Below are the code and all the weights of a small trained network. Each question names an input and a class and asks about switching units off, where a switched-off unit gives its printed mean instead of its output.

import numpy as np


def w(rows, s, z=0):
    codes = np.array(rows[::2]) - 128.0
    scale = np.full(codes.shape[1], s)
    scale[-1] = z or s
    return codes * scale


def norm(h):
    return h / np.sqrt((h * h).mean(-1, keepdims=True) + 1e-5)


def f(y):
    return y / 2 * (1 + np.tanh(0.7978845608 * (y + 0.044715 * y**3)))


def log_softmax(a):
    a = a - a.max(-1, keepdims=True)
    return a - np.log(np.exp(a).sum(-1, keepdims=True))


def net(x, mask):
    res = np.array(x, float).reshape(1, 2) / 4 @ E
    u = 0
    for l in range(3):
        y = f(norm(res) @ A[l][:, :-1].T + A[l][:, -1])
        res = res + np.where(mask[u : u + 13], y, B[l][:, -1]) @ B[l][:, :-1]
        u += 13
    return log_softmax(norm(res)[-1] @ U[:, :-1].T + U[:, -1])


A, B = {}, {}
E = w([
[171,5,181,87],'x0',
[132,41,75,211],'x1',
],0.0029)
A[0] = w([
[222,52,216,162,192],'0.n0',
[188,69,57,201,105],'0.n1',
[90,136,140,189,128],'0.n2',
[225,72,116,41,81],'0.n3',
[83,147,84,128,173],'0.n4',
[117,77,68,77,63],'0.n5',
[181,73,162,83,186],'0.n6',
[86,186,76,101,97],'0.n7',
[154,104,134,1,96],'0.n8',
[32,165,160,183,149],'0.n9',
[82,201,195,92,254],'0.n10',
[158,77,118,120,139],'0.n11',
[57,140,65,104,172],'0.n12',
],0.0052,0.0012)
B[0] = w([
[91,114,140,1,251],'0.n0',
[215,112,125,134,232],'0.n1',
[88,214,125,178,152],'0.n2',
[65,133,178,91,186],'0.n3',
[80,42,175,160,166],'0.n4',
[172,180,86,63,127],'0.n5',
[176,135,174,135,199],'0.n6',
[81,120,156,112,179],'0.n7',
[158,125,171,117,177],'0.n8',
[67,103,159,113,178],'0.n9',
[129,98,179,130,231],'0.n10',
[92,207,95,138,161],'0.n11',
[70,73,155,134,167],'0.n12',
],0.0038,0.0024)
A[1] = w([
[43,104,94,159,187],'1.n0',
[120,173,56,113,115],'1.n1',
[97,128,199,155,128],'1.n2',
[93,149,162,105,97],'1.n3',
[139,174,69,65,8],'1.n4',
[117,100,203,110,139],'1.n5',
[253,71,153,43,202],'1.n6',
[142,16,100,113,118],'1.n7',
[87,44,79,66,169],'1.n8',
[193,160,48,157,61],'1.n9',
[109,193,140,135,72],'1.n10',
[81,166,74,211,151],'1.n11',
[140,136,191,145,110],'1.n12',
],0.0061,0.0018)
B[1] = w([
[165,94,168,97,171],'1.n0',
[149,120,130,110,121],'1.n1',
[125,158,116,104,157],'1.n2',
[91,160,134,102,146],'1.n3',
[130,149,205,172,110],'1.n4',
[102,139,127,153,169],'1.n5',
[170,79,90,199,253],'1.n6',
[157,217,103,176,170],'1.n7',
[177,255,105,161,164],'1.n8',
[82,170,185,80,125],'1.n9',
[142,194,84,112,133],'1.n10',
[101,83,101,107,184],'1.n11',
[164,155,182,164,138],'1.n12',
],0.0049,0.005)
A[2] = w([
[131,74,191,131,168],'2.n0',
[109,178,18,187,180],'2.n1',
[58,108,131,64,151],'2.n2',
[164,72,71,171,241],'2.n3',
[29,164,206,109,3],'2.n4',
[166,129,153,81,119],'2.n5',
[96,254,196,144,91],'2.n6',
[93,178,87,141,234],'2.n7',
[92,136,47,205,126],'2.n8',
[156,98,138,209,191],'2.n9',
[85,155,99,126,90],'2.n10',
[169,66,140,85,201],'2.n11',
[93,152,37,29,135],'2.n12',
],0.0063,0.0011)
B[2] = w([
[198,185,155,46,169],'2.n0',
[152,99,245,83,214],'2.n1',
[245,166,131,140,180],'2.n2',
[16,90,94,94,252],'2.n3',
[120,157,60,135,218],'2.n4',
[170,127,185,120,143],'2.n5',
[105,79,11,109,188],'2.n6',
[115,96,110,77,159],'2.n7',
[113,135,255,142,210],'2.n8',
[108,154,46,41,206],'2.n9',
[193,142,179,44,134],'2.n10',
[46,234,218,220,177],'2.n11',
[246,151,75,176,138],'2.n12',
],0.0034,0.003)
U = w([
[94,246,14,42,161],'0',
[14,35,160,131,175],'1',
[192,185,252,105,183],'2',
[220,61,60,221,158],'3',
[100,184,122,189,2],'4',
],0.012,0.0075)

Each question gives the input, the list of numbers given to net, and the class t.
The units are the neurons (one row each of A and B). Each row of codes is followed by its name. A weight is (code - 128) times the scale printed after its matrix; where a second scale follows, it is the last column's (A, B and U).
mask holds one flag per neuron, layer by layer. A switched-off neuron (its flag False) gives its mean, the last column of its row in B, instead of its output. The means were averaged over made-up inputs and are rounded, as every weight is.
A unit's drop is (log p(t) with every unit on - log p(t) with that unit switched off) / (log p(t) with every unit on - log p(t) with every unit switched off).
The circuit of an input: a set's keep is (log p(t) with only the set's units on - log p(t) with every unit switched off) / (log p(t) with every unit on - log p(t) with every unit switched off). Starting from the 12 units with the biggest drops (on a tie, the unit counted first), units are removed one at a time, each time the one whose removal leaves the highest keep (on an exact tie, the one counted first), for as long as the keep stays at least 0.8.
circuit, biggest first: the units of the circuit, biggest drop first
unit that matters most: the unit with the biggest drop
k most important neurons: the k neurons with the biggest drops, biggest first
top k neurons in layer l: the k neurons of layer l with the biggest drops, biggest first
drop when u is switched off: that unit's drop, to one decimal
input [8,0], class 2: circuit, biggest first -> (2.n11 1.n8)
input [0,-2], class 0: unit that matters most -> 0.n1
input [0,1], class 1: 3 most important neurons -> (0.n1 1.n6 2.n3)
input [7,1], class 3: 2 most important neurons -> (1.n6 2.n8)
input [4,1], class 3: 3 most important neurons -> (1.n6 1.n8 1.n11)
input [0,7], class 1: top 2 neurons in layer 2 -> (2.n3 2.n1)
input [-6,1], class 1: 2 most important neurons -> (0.n0 0.n4)
input [2,0], class 2: 2 most important neurons -> (0.n0 0.n3)
input [6,0], class 2: 4 most important neurons -> (0.n0 0.n3 2.n11 2.n6)
input [7,0], class 2: top 2 neurons in layer 1 -> (1.n8 1.n11)
input [7,-1], class 2: drop when 2.n11 is switched off -> 0.2
input [-6,6], class 1: drop when 0.n10 is switched off -> 0.0
input [8,-1], class 2: drop when 0.n0 is switched off -> 1.7
input [-1,2], class 1: unit that matters most -> 0.n0
